Here is a tiny trained network, its code and every weight. The questions are about switching its units off for an input and a target symbol, where a switched-off unit gives its printed mean instead of its output.

import numpy as np


def w(rows, s, z=0):
    codes = np.array(rows[::2]) - 128.0
    scale = np.full(codes.shape[1], s)
    scale[-1] = z or s
    return codes * scale


def f(y):
    return y / 2 * (1 + np.tanh(0.7978845608 * (y + 0.044715 * y**3)))


def softmax(a):
    e = np.exp(a - a.max(-1, keepdims=True))
    return e / e.sum(-1, keepdims=True)


def log_softmax(a):
    a = a - a.max(-1, keepdims=True)
    return a - np.log(np.exp(a).sum(-1, keepdims=True))


def net(x, mask):
    ids = ['ΞΠΩγδζη'.index(c) for c in x.split()]
    T = len(ids)
    res = E[ids] + P[:T]
    u = 0
    for l in range(2):
        q, k, v = (res @ M[l].T for M in (Q, K, V))
        z = softmax(np.where(np.tri(T) > 0, q @ k.T / 3**0.5, -1e9)) @ v
        res = res + np.where(mask[u], z, O[l][:, -1]) @ O[l][:, :-1]
        u += 1
        y = f(res @ A[l][:, :-1].T + A[l][:, -1])
        res = res + np.where(mask[u : u + 8], y, B[l][:, -1]) @ B[l][:, :-1]
        u += 8
    return log_softmax(res[-1] @ U[:, :-1].T + U[:, -1])


Q, K, V, O, A, B = {}, {}, {}, {}, {}, {}
E = w([
[251,150,115,150,116],'Ξ',
[131,142,119,160,118],'Π',
[126,167,228,183,169],'Ω',
[7,133,111,115,133],'γ',
[115,155,106,91,125],'δ',
[188,101,216,184,171],'ζ',
[103,113,138,192,127],'η',
],0.017)
P = w([
[221,142,51,169,247],'0',
[137,200,63,56,166],'1',
[150,181,147,181,57],'2',
[100,55,110,124,134],'3',
[136,208,58,59,172],'4',
[104,123,137,179,36],'5',
[89,41,110,111,135],'6',
[129,217,37,61,179],'7',
],0.012)
Q[0] = w([
[128,155,142,116,132],'0.h0',
[115,67,203,27,8],'0.h0',
[151,97,135,121,141],'0.h0',
],0.016)
K[0] = w([
[138,113,147,122,117],'0.h0',
[131,117,174,6,1],'0.h0',
[108,156,163,106,149],'0.h0',
],0.014)
V[0] = w([
[168,77,88,108,89],'0.h0',
[109,168,157,196,95],'0.h0',
[124,254,119,156,171],'0.h0',
],0.0085)
O[0] = w([
[184,134,125,188,111,119],'0.h0',
[75,86,114,113,137,118],'0.h0',
[85,73,62,3,150,253],'0.h0',
],0.0061,0.0069)
A[0] = w([
[102,108,87,235,153,13],'0.n0',
[114,234,131,149,128,7],'0.n1',
[138,63,179,178,135,4],'0.n2',
[108,159,159,90,109,49],'0.n3',
[120,174,195,72,60,77],'0.n4',
[92,209,108,117,46,124],'0.n5',
[176,54,135,158,146,95],'0.n6',
[168,183,68,88,3,20],'0.n7',
],0.011,0.0041)
B[0] = w([
[100,176,127,213,155,130],'0.n0',
[176,72,187,147,175,128],'0.n1',
[248,131,156,25,184,132],'0.n2',
[183,104,133,180,153,117],'0.n3',
[146,75,76,192,97,122],'0.n4',
[225,130,166,177,89,225],'0.n5',
[81,74,81,190,75,183],'0.n6',
[26,115,152,166,140,253],'0.n7',
],0.011,0.0038)
Q[1] = w([
[124,6,164,104,107],'1.h0',
[158,156,138,144,99],'1.h0',
[111,135,190,103,69],'1.h0',
],0.024)
K[1] = w([
[122,72,250,86,113],'1.h0',
[117,129,101,120,68],'1.h0',
[96,169,136,72,71],'1.h0',
],0.021)
V[1] = w([
[185,48,47,94,61],'1.h0',
[228,78,126,89,206],'1.h0',
[101,64,175,244,192],'1.h0',
],0.011)
O[1] = w([
[96,204,21,164,87,228],'1.h0',
[87,145,166,175,104,252],'1.h0',
[144,107,85,192,244,245],'1.h0',
],0.011,0.0047)
A[1] = w([
[98,145,129,87,199,149],'1.n0',
[154,130,147,182,121,141],'1.n1',
[197,161,111,18,127,88],'1.n2',
[117,162,109,149,108,2],'1.n3',
[177,121,156,171,125,30],'1.n4',
[251,134,94,117,129,130],'1.n5',
[116,86,112,39,178,63],'1.n6',
[97,176,125,22,203,87],'1.n7',
],0.015,0.0065)
B[1] = w([
[188,121,132,172,111,255],'1.n0',
[131,127,128,81,80,194],'1.n1',
[252,114,99,129,97,163],'1.n2',
[140,96,170,97,170,206],'1.n3',
[91,126,100,110,135,140],'1.n4',
[106,155,187,107,81,189],'1.n5',
[111,165,174,106,176,228],'1.n6',
[68,75,92,80,108,231],'1.n7',
],0.024,0.0081)
U = w([
[154,162,83,105,210,176],'Ξ',
[82,2,94,204,80,224],'Π',
[95,19,126,102,148,2],'Ω',
[196,59,116,104,149,51],'γ',
[129,112,175,131,78,211],'δ',
[189,74,129,186,156,100],'ζ',
[156,27,198,160,162,95],'η',
],0.0066,0.0055)

Each question gives the input, a string of symbols that net reads in full, and the target symbol t.
The units are the heads (3 rows each of Q, K, V and O) and the neurons (one row each of A and B). Each row of codes is followed by its name. A weight is (code - 128) times the scale printed after its matrix; where a second scale follows, it is the last column's (O, A, B and U).
mask holds one flag per unit, layer by layer, with each layer's heads first. A switched-off unit (its flag False) gives its mean, the last column of its rows in O or B, instead of its output. The means were averaged over made-up inputs and are rounded, as every weight is.
A unit's drop is (log p(t) with every unit on - log p(t) with that unit switched off) / (log p(t) with every unit on - log p(t) with every unit switched off).
The circuit of an input: a set's keep is (log p(t) with only the set's units on - log p(t) with every unit switched off) / (log p(t) with every unit on - log p(t) with every unit switched off). Starting from the 12 units with the biggest drops (on a tie, the unit counted first), units are removed one at a time, each time the one whose removal leaves the highest keep (on an exact tie, the one counted first), for as long as the keep stays at least 0.8.
circuit, biggest first: the units of the circuit, biggest drop first
most important unit: the unit with the biggest drop
k most important neurons: the k neurons with the biggest drops, biggest first
top k neurons in layer l: the k neurons of layer l with the biggest drops, biggest first
input ζ Ξ η δ δ, target ζ: most important unit -> 1.h0
input η ζ Π Ω ζ, target η: circuit, biggest first -> [1.h0; 0.n0]
input δ Ω Ξ Ξ, target η: circuit, biggest first -> [1.h0; 0.n1]
input Ω Ξ Ξ γ Ξ γ ζ η, target Ω: 3 most important neurons -> [1.n7; 0.n6; 1.n6]
input δ η η γ, target Ω: circuit, biggest first -> [1.h0; 1.n7]
input γ γ Ξ δ, target γ: circuit, biggest first -> [1.h0; 1.n2; 0.n7]
input Ξ Ω Ξ, target Π: circuit, biggest first -> [0.n7; 1.n6]
input Π δ Ω η, target η: top 3 neurons in layer 0 -> [0.n5; 0.n6; 0.n2]
input δ γ Ξ Π Ξ η Ω δ, target δ: 2 most important neurons -> [0.n7; 0.n5]
input ζ ζ η Π ζ, target ζ: top 2 neurons in layer 1 -> [1.n0; 1.n7]
input Ω η Ξ Π Π, target Ω: circuit, biggest first -> [1.n7; 0.h0]
input γ γ Ω γ δ, target γ: circuit, biggest first -> [1.h0; 1.n2]
input δ Ω Ω δ η, target δ: circuit, biggest first -> [1.h0; 0.n7]
input δ γ ζ ζ γ η, target δ: circuit, biggest first -> [0.n0; 1.h0; 0.n7; 0.h0]
input Π Ξ ζ η Ξ Ξ Ξ η, target Π: most important unit -> 1.n6
input η Ξ η ζ Ξ, target η: 3 most important neurons -> [0.n0; 1.n0; 1.n6]
input Π Ξ Ξ Ξ Π, target Π: top 4 neurons in layer 0 -> [0.n0; 0.n7; 0.n6; 0.n2]
input η Ξ Ξ η Ω Ξ γ, target η: circuit, biggest first -> [1.h0; 1.n6]
input γ δ Ξ Ξ γ Ξ Ξ, target δ: 3 most important neurons -> [1.n5; 0.n7; 0.n6]
input Ω γ γ Ξ δ, target Ω: circuit, biggest first -> [1.n7]
input Ξ Ξ Ω δ γ η Ξ η, target Ξ: circuit, biggest first -> [1.h0; 0.n6; 1.n7; 1.n0]
input δ Ω γ Ξ ζ, target δ: circuit, biggest first -> [1.h0; 0.n7]
input ζ γ ζ δ γ Π ζ γ, target ζ: 3 most important neurons -> [0.n6; 0.n5; 1.n0]
input γ Π ζ Ξ Ξ Ξ Ξ Ω, target γ: 4 most important neurons -> [1.n2; 0.n7; 1.n7; 0.n5]
input η η ζ ζ η, target η: 2 most important neurons -> [0.n0; 1.n0]
input Π Ξ δ Π γ, target Π: 2 most important neurons -> [1.n6; 1.n7]
